In the rows, zero is written as 128.
Each row of numbers belongs to one of the objects below and depends on some of the facts about them. Some rows are named. Which object is each other row?

Facts:
Q122 Ω Q161
Q158 Ω Q630
Q161 Ω Q908
Q177 Ω Q644
Q267 Ω Q271
Q283 Ω Q416
Q301 Ω Q137
Q34 Ω Q277
Q341 Ω Q196
Q386 Ω Q307
Q396 Ω Q416
Q398 Ω Q508
Q40 Ω Q387
Q408 Ω Q34
Q448 Ω Q161
Q453 Ω Q644
Q461 Ω Q271
Q464 Ω Q387
Q478 Ω Q161
Q499 Ω Q416
Q517 Ω Q13
Q52 Ω Q822
Q544 Ω Q34
Q590 Ω Q439
Q629 Ω Q25
Q666 Ω Q221
Q685 Ω Q630
Q723 Ω Q387
Q735 Ω Q161
Q751 Ω Q935
Q802 Ω Q128
Q809 Ω Q366
Q835 Ω Q137
Q862 Ω Q146
Q896 Ω Q271
Q912 Ω Q416
Q937 Ω Q149
Q984 Ω Q161
[Q107, Q186, Q283, Q284, Q452, Q453, Q503, Q681, Q868, Q933, Q945] η Q360
[Q117, Q137, Q564, Q948, Q952] η Q256
[Q122, Q584, Q771, Q923] η Q663
[Q128, Q199, Q328, Q387, Q735] η Q508
[Q13, Q212, Q513, Q52, Q525, Q629, Q983] η Q311
[Q141, Q398, Q40, Q65, Q890] η Q349
[Q144, Q22, Q577, Q835] η Q739
[Q146, Q32, Q530, Q666] η Q410
[Q149, Q349] η Q382
[Q158, Q580, Q841, Q968] η Q721
[Q161, Q341, Q396, Q809, Q85] η Q328
[Q176, Q34] η Q149
[Q177, Q196, Q663, Q822, Q916, Q937] η Q225
[Q192, Q459, Q518, Q635, Q734, Q896] η Q196
[Q204, Q221, Q416, Q520, Q883] η Q908
[Q217, Q310, Q348, Q440, Q490, Q544, Q739, Q780, Q906, Q984] η Q416
[Q228, Q234, Q267, Q316, Q360, Q461, Q478, Q644, Q721, Q855, Q976] η Q548
[Q242] η Q277
[Q256, Q802] η Q753
[Q266] η Q549
[Q271] η Q387
[Q274, Q437, Q590] η Q199
[Q277, Q468, Q897] η Q57
[Q301, Q418, Q448, Q572, Q630, Q680, Q746, Q859] η Q366
[Q305, Q412, Q751, Q781, Q900] η Q916
[Q311, Q319, Q47, Q549, Q685] η Q25
[Q386, Q408, Q757, Q935] η Q644
[Q439] η Q307
[Q441, Q500] η Q32
[Q464, Q466, Q695, Q723, Q912] η Q822
[Q499] η Q76
[Q512, Q517, Q563, Q608, Q636, Q862] η Q319
[Q545, Q90] η Q769
[Q76] η Q897
[Q107, Q117, Q137, Q144, Q146, Q221, Q242, Q271, Q274, Q386, Q396, Q398, Q441, Q478, Q490, Q499, Q512, Q52, Q525, Q564, Q590, Q608, Q629, Q636, Q65, Q734, Q780, Q855, Q952, Q983] Π trepel
[Q122, Q158, Q186, Q284, Q503, Q580, Q681, Q771, Q841, Q859, Q862, Q868, Q906, Q933, Q945, Q984] Π draplu
[Q128, Q141, Q161, Q177, Q204, Q212, Q22, Q228, Q267, Q305, Q341, Q418, Q452, Q453, Q459, Q468, Q500, Q517, Q563, Q577, Q685, Q695, Q802, Q809, Q835, Q890, Q935, Q937, Q976] Π mubil
[Q13, Q217, Q266, Q283, Q310, Q348, Q440, Q530, Q544, Q666, Q680, Q723, Q85, Q923, Q948] Π fiklin
[Q176, Q192, Q234, Q301, Q34, Q40, Q408, Q448, Q464, Q466, Q518, Q572, Q584, Q635, Q735, Q746, Q757, Q896, Q90, Q912] Π mipek
[Q316, Q412, Q437, Q439, Q461, Q513, Q520, Q630, Q751, Q781, Q883, Q900, Q968] Π plumol
λ drasas <- Q107, Q146, Q301, Q735, Q862, Q976
λ skibruk <- Q117, Q141, Q158, Q192, Q348, Q418, Q468, Q478, Q517, Q868
λ klugra <- Q128, Q161, Q204, Q228, Q34, Q40, Q412, Q439, Q448, Q564, Q584, Q757, Q841, Q896, Q937
λ pemin <- Q13, Q217, Q221, Q266, Q512, Q572, Q580, Q635, Q666, Q771, Q890, Q900, Q935, Q948
λ luklel <- Q144, Q176, Q283, Q341, Q520, Q65, Q685, Q723, Q859
λ podelel <- Q177, Q305, Q500, Q513, Q608, Q681, Q968
λ gabu <- Q212, Q242, Q274, Q408, Q440, Q530, Q563, Q577, Q680, Q781, Q809, Q855, Q883, Q90, Q923, Q952
λ maflas <- Q22, Q386, Q461, Q490, Q499, Q525, Q751, Q912, Q933
λ bogar <- Q267, Q271, Q437, Q466, Q734, Q835, Q945, Q983
λ plozar <- Q310, Q398, Q441, Q453, Q52, Q636, Q746

Some rows with their names:
[128 136 116 111 124 142 137 122 148 135 132 119 138 121 144 129 122 134
 124 115 129 129 127  97 103 127 125 129 155 135 129 145 139 125 131 104
 137 121 142 134  95 130] -> Q968
[122 121  93 146 147 108 134 127 156 108 147 125 133 113  77 110 143 133
 131 200 124 119 152 175 152 119 144 104 126 141 141 144 154 122 114 129
 111 116  85 165 121 118] -> Q40
[125 116 147 122 119 129 131 145 121 146 110 135 134 139 144 106 115 130
 114 132 113 140 130  95 121 145 118 137 130 138 118 124 125 139 135 155
 120 136 121 129 148 125] -> Q739
[130 141 140 112 118 138 136 125 144 128 125 127 132 141 116 141 127 138
 121 150 130 132 142 144 128 119 126 121 134 127 138 122 118 121 119 106
 129 106 141 142 121 119] -> Q564
[131 129 134 133 127 134 118 141 130 133 126 130 124 130 155 128 122 124
 118 111 126 124 129 110 131 138 134 133 123 131 135 121 119 128 128 128
 128 136 133 116 121 127] -> Q256
[125 125 125 109 133 140 136 146 141 135 145 135 144 139 134 136 120 169
 131 133 130 125 133  69 115 113 131 127 154 122 126 150 143 141 121 110
 137 114 157 137 100 136] -> Q945
[126 125 123 104 128 143 143 125 149 133 131 128 149 134 141 133 124 138
 127 141 131 129 139 118 123 116 124 120 140 127 126 135 129 124 120 105
 134 108 157 147 108 128] -> Q228
[132 133 134 139 126 132 124 147 132 128 136 123 132 122 152 141 125 127
 117 112 128 123 121 120 126 146 137 135 124 117 131 117 118 116 115 132
 132 137 126 119 123 127] -> Q549
[131 125 136 125 127 136 124 133 149 136 141 132 141 125 170 122 125 124
 126 105 125 126 122  82 123 128 130 129 141 124 134 139 132 126 132 121
 132 132 132 132 115 134] -> Q234
[126 128 120 104 130 141 141 127 148 137 146 128 152 134 128 132 122 145
 125 132 130 126 135 103 122 117 120 124 136 127 118 140 129 121 126  97
 132 108 162 148  98 127] -> Q841
[131 128 132 132 127 139 115 140 134 133 122 131 123 133 149 126 123 121
 118 114 126 123 130 113 135 138 135 131 124 132 139 120 121 127 130 129
 125 136 120 117 122 126] -> Q508
[132 126 133 128 125 136 112 145 135 135 117 131 117 134 155 130 123 118
 119 109 128 122 131 109 134 137 137 131 124 133 143 116 119 131 134 129
 126 137 123 112 117 123] -> Q199
[124 131 132 139 121 146 133 114 138 124 151 122 119 130 106 152 114 133
 123 116 121 127 129 144 101 138 123 130 139 141 126 127 123 132 117  96
 137 123 142 118 151 128] -> Q305
[130 130 134 130 125 132 116 142 128 133 123 130 123 131 154 128 121 119
 118 119 127 122 128 110 131 139 136 131 125 130 136 120 122 130 127 129
 126 135 127 115 121 128] -> Q149
[122 120  78 147 151 109 127 137 136 118 152 117 130 100 114 103 131 160
 141 142 125 121 131 107 112 125 147 124 151 135 130 173 187 149 130 143
 133 137  96 131  93 136] -> Q453
[128 117 142  98 126 139 136 110 119 138 114 143 147 142 146 125 138 110
 135 112 139 129 127 104 143 105 117 121 124 111 115 127 113 120 125 123
 124 119 179 151 130 136] -> Q976
[124 139 131 136 116 144 130 103 134 124 142 119 113 124 107 148 118 112
 124  96 121 128 123 150 101 141 120 134 131 144 123 125 119 124 132  98
 135 131 140 116 148 128] -> Q900
[130 135 134 129 125 130 137 137 131 121 131 117 139 120 136 147 129 140
 119 125 132 126 125 142 121 139 134 133 129 105 127 116 111 109 106 133
 134 123 138 127 120 126] -> Q563
[126 124 104 149 143  95 124 119 104 108 132 113 128  96  93 119 147 120
 134 127 134 123 113 166 140 140 142 131 108 106 114 126 139 110 125 170
 122 146 100 124 125 131] -> Q517
[114 119  97 148 138 116 143  91 121 105 143 125 102 110  56 107 150 101
 143 170 129 121 131 208 156 109 127 100 113 135 117 140 144 123 119 103
 107 124 113 143 169 128] -> Q723

Rows to name:
No name comes twice in this set of rows, the named rows included.
[130 125 125 133 129 138 115 138 142 128 126 131 116 124 131 118 128 116
 112 122 122 119 135 107 139 137 138 123 127 135 142 127 127 128 123 126
 114 139 120 125 125 127] | Q387
[137 124 137 128 124 129 123 140 137 137 118 130 127 137 159 119 115 124
 123 110 126 130 127 105 124 138 128 136 123 132 124 115 119 137 136 134
 130 138 124 124 134 126] | Q908
[125 125 136 111 124 140 146 126 138 135 118 128 143 144 123 133 120 142
 120 158 124 138 142 133 119 126 118 124 138 132 125 122 118 125 119 125
 126 109 139 143 133 123] | Q204
[124 121 112 133 147  93 134 121  99 109 139 123 141 116  70 130 151 135
 140 160 140 123 124 184 158 122 132 121  92  95 108 120 124 110 114 157
 117 122 118 145 123 125] | Q862
[124 136 130 144 120 136 124 115 129 127 158 122 120 127  94 150 115 118
 119  97 118 123 120 143 103 148 118 137 122 142 118 125 114 120 140 103
 133 133 146 113 141 131] | Q771
[134 135 137 113 124 144 129 146 130 128 114 134 114 150 133 145 124 160
 124 143 134 131 147 125 127 116 137 123 148 128 152 119 128 149 113 125
 131 113 137 128 124 125] | Q437
[123 116  88 141 152 105 131 120 147 118 158 127 144 100 104  95 143 125
 142 165 125 120 134 127 143 114 138 112 132 129 123 162 167 123 133 130
 120 127  92 157 106 131] | Q408
[129 151 132 135 117 130 132 129 144 120 135 110 135 109 121 147 130 125
 114 108 127 129 116 147 108 151 129 139 132 117 129 116 116  97 119 127
 135 132 124 117 115 123] | Q512
[135 142 138 143 120 130 128 155 137 114 142 116 121 116 137 152 123 168
 117 118 129 127 122 112  99 146 144 144 153 113 142 123 136 125 104 144
 143 132 119 105 120 132] | Q636
[130 110 151  91 131 135 128 118  98 140 125 154 149 146 144 127 141 124
 138 101 141 127 119  60 155  97 119 123 122  98 107 136 117 133 134 128
 122 123 193 146 123 147] | Q933
[128 125 129 113 129 141 140 126 157 137 141 134 157 135 161 125 124 135
 131 143 128 128 136  95 128 116 123 119 146 129 129 144 132 117 125  99
 134 109 145 153 106 128] | Q757
[131 127 158 104 119 140 131 113 114 129 110 143 131 146 126 138 145 111
 130 122 138 133 129 133 148 107 114 120 121 114 129 112 107 121 127 125
 119 116 165 145 140 130] | Q146
[129 137 126 129 119 138 123 124 142 132 121 118 127 122 136 128 123 111
 117 107 126 127 128 129 117 146 126 135 128 140 131 123 120 117 136 124
 129 134 130 120 115 124] | Q890
[127 137 139 121 115 136 131 120 141 134 120 120 129 126 120 121 125 121
 113 120 116 137 126 122 111 142 116 136 133 144 128 127 125 117 139 130
 125 133 121 127 130 123] | Q221
[126 130 149 146 122 138 122 120 136 128 157 134 121 133 137 146 118 117
 126 102 120 125 123 119 113 132 122 128 136 136 132 127 121 129 124 106
 137 132 139 120 159 134] | Q518

Now the same objects, written a new way:
Named rows:
[142 134 149 122 171 135 135 145 113  87  85 131 140 100 122 128  53 162
 129 152 101 100 111 121 181  97 130 144] -> Q387
[121 100 146 120 171 164 152 161 103  97  74 143 138 126 120  88  63 172
 120 162 119 103 103  94 176  95 134 138] -> Q192
[118 137 147 143 157 155 166 142 121  96  86 120 140  88 131 110  20 194
 119 170 110  91 132  99 139 112 133 168] -> Q948
[142 127 133 162 220 149 158 131  91  81 138 143 131  96 129 114  72 159
  75 136 100  96 141 158 148  95 133 158] -> Q453
[120 138 147 145 153 157 161 144 120 102  79 117 137  93 128 103  26 190
 126 173 115  96 138  99 134 114 131 170] -> Q217
[140 110 155 132 162 160 155 149 111 100  82 131 130 110 127  99  59 171
 125 170 102  92 101 106 165 100 139 149] -> Q518
[131 120 160 126 162 156 157 147 112  91  83 132 130 100 134  96  51 168
 123 157 114  87  98 107 160 103 155 146] -> Q146
[136 120 154 121 154 144 162 144 121  96  90 132 129 103 132 103  62 170
 122 163 110  90  93 118 165  94 154 154] -> Q680
[155 123 150 147 201 151 133 126  80  98 112 143 107  96 117  92  82 165
  86 137 111  93 132 153 134  99 128 153] -> Q809
[128 126 150 150 162 168 157 143 114 103  82 118 139  92 126 106  27 192
 121 178 101  89 135  93 142 118 121 169] -> Q635
[127 126 150 119 161 136 152 142 107 104  87 126 144 109 127 115  65 165
 128 161 106  87 104 111 178  93 128 150] -> Q349
[142 112 157 124 155 148 163 145 122  93  89 132 128 108 137 100  59 164
 123 164 108  91  99 116 162  98 159 146] -> Q274
[114 126 151 140 155 164 156 137 107  92  94 114 150  92 131 113  24 182
 116 169 105  86 140 101 146 125 118 173] -> Q890
[109 126 164 122 163 146 162 123  99  72 107 113 150  88 138 136  17 193
 102 160 101  79 137  90 147 112 123 151] -> Q935
[131 127 149 121 161 135 154 142 110 100  85 128 145 110 123 115  70 167
 131 161 105  87 107 110 177  90 125 153] -> Q549
[115 106 138 112 161 144 154 157 116 101  82 140 143 131 123  96  61 161
 125 156 123 106 120 104 171 101 134 143] -> Q520
[143 104 140 126 166 151 162 149 118  90  96 125 137 115 131 113  59 174
 113 176  96 100 115 104 165  93 138 152] -> Q746
[156 126 133 156 205 150 150 135 106  91 107 144 103 102 123  88  69 171
  81 144 110 107 147 142 118  89 145 148] -> Q398
[122 121 169 104 153 133 165 123 110  79 105 125 135  94 143 131  39 177
 112 151 103  77 109 110 159 105 149 142] -> Q968
[133 124 150 121 163 138 155 141 112  99  90 130 143 108 126 117  60 167
 126 161 104  88 107 114 177  94 129 151] -> Q307

Which object is each row?
No name comes twice in this set of rows, the named rows included.
[101 139 163 115 154 133 172 128 105  75 105 114 149  81 137 130  19 194
 104 155 112  82 136  99 145 110 132 152] | Q580
[137  80 129 121 229 137 217  85  61 107 105 111 127 130 118  82 158 211
 100 174 127  85 174 178  81 128 126 151] | Q161
[168 131 145 157 214 164 125 140  87 100  95 146 102  94 109  95  72 170
  91 139 105 110 131 146 131  97 133 140] | Q464
[116 108 148 118 172 158 166 160 113  88  78 144 140 126 128  91  55 166
 118 155 124 100 107  96 175  92 152 135] | Q117
[115 131 150 119 216 132 150 134  69  76 110 157 116  99 115 108  71 178
  67 111 137 107 134 136 149  82 137 117] | Q158
[109 115 138 110 158 139 162 158 111  89  91 135 147 124 125 105  63 168
 117 154 132 107 115 113 175  94 138 145] | Q859
[114 116 152 170 131 120 161 131  95 160 114 141 121 124 133  50  68 150
  91 159 104  59 116  68 174  40  99 186] | Q416

